Below are the code and all the weights of a small trained network. Each question names an input and a class and asks about switching units off, where a switched-off unit gives its printed mean instead of its output.

import numpy as np


def w(rows, s, z=0):
    codes = np.array(rows[::2]) - 128.0
    scale = np.full(codes.shape[1], s)
    scale[-1] = z or s
    return codes * scale


def f(y):
    return np.maximum(y, 0)


def log_softmax(a):
    a = a - a.max(-1, keepdims=True)
    return a - np.log(np.exp(a).sum(-1, keepdims=True))


def net(x, mask):
    res = np.array(x, float).reshape(1, 2) / 4 @ E
    y = f(res @ A[0][:, :-1].T + A[0][:, -1])
    res = res + np.where(mask, y, B[0][:, -1]) @ B[0][:, :-1]
    return log_softmax(res[-1] @ U[:, :-1].T + U[:, -1])


A, B = {}, {}
E = w([
[36,194,222,254,100],'x0',
[231,242,213,108,176],'x1',
],0.012)
A[0] = w([
[154,108,104,2,169,118],'N1',
[132,102,164,140,123,248],'N2',
[185,193,190,120,228,73],'N3',
[82,142,152,188,91,76],'N4',
[85,94,100,119,160,157],'N5',
[142,104,133,114,141,254],'N6',
[42,81,82,137,106,59],'N7',
[105,102,134,110,104,244],'N8',
[113,143,147,153,85,95],'N9',
[66,74,53,148,55,89],'N10',
[177,96,39,123,161,101],'N11',
[109,163,158,186,98,120],'N12',
[75,155,182,126,113,78],'N13',
[155,175,153,98,146,178],'N14',
[103,115,103,134,86,153],'N15',
[89,194,105,186,113,98],'N16',
],0.014,0.011)
B[0] = w([
[62,194,74,85,217,242],'N1',
[83,184,235,44,79,221],'N2',
[240,9,109,201,144,246],'N3',
[105,126,81,134,193,220],'N4',
[146,32,185,155,112,193],'N5',
[61,176,180,132,116,213],'N6',
[208,96,98,200,127,223],'N7',
[68,140,254,151,113,218],'N8',
[99,124,39,84,174,174],'N9',
[165,37,139,200,156,250],'N10',
[100,231,71,174,221,207],'N11',
[79,158,85,109,191,228],'N12',
[107,160,30,151,217,191],'N13',
[176,118,199,204,105,214],'N14',
[157,113,151,156,81,189],'N15',
[75,172,46,134,175,209],'N16',
],0.0083,0.015)
U = w([
[90,171,9,138,207,86],'0',
[238,53,124,203,154,70],'1',
[77,175,255,115,116,255],'2',
[133,121,52,71,75,101],'3',
[129,101,84,54,91,90],'4',
],0.013,0.0093)

Each question gives the input, the list of numbers given to net, and the class t.
The units are the neurons (one row each of A and B). Each row of codes is followed by its name. A weight is (code - 128) times the scale printed after its matrix; where a second scale follows, it is the last column's (A, B and U).
mask holds one flag per neuron, in row order. A switched-off neuron (its flag False) gives its mean, the last column of its row in B, instead of its output. The means were averaged over made-up inputs and are rounded, as every weight is.
A unit's drop is (log p(t) with every unit on - log p(t) with that unit switched off) / (log p(t) with every unit on - log p(t) with every unit switched off).
The circuit of an input: a set's keep is (log p(t) with only the set's units on - log p(t) with every unit switched off) / (log p(t) with every unit on - log p(t) with every unit switched off). Starting from the 12 units with the biggest drops (on a tie, the unit counted first), units are removed one at a time, each time the one whose removal leaves the highest keep (on an exact tie, the one counted first), for as long as the keep stays at least 0.8.
circuit, biggest first: the units of the circuit, biggest drop first
most important unit: the unit with the biggest drop
k most important neurons: the k neurons with the biggest drops, biggest first
drop of u: that unit's drop, to one decimal
input [3,-3], class 2: circuit, biggest first => N3; N1
input [5,-6], class 1: most important unit => N10
input [-2,3], class 2: 2 most important neurons => N10; N7
input [4,4], class 0: 4 most important neurons => N10; N12; N7; N5
input [0,-4], class 1: 3 most important neurons => N10; N7; N1
input [-6,-7], class 1: 2 most important neurons => N10; N5
input [3,2], class 2: 2 most important neurons => N1; N11
input [6,-7], class 1: 2 most important neurons => N10; N7
input [1,5], class 1: drop of N3 => 3.3
input [3,-4], class 1: drop of N7 => 0.6
input [2,6], class 1: drop of N3 => 3.2
input [0,3], class 2: drop of N13 => 0.1
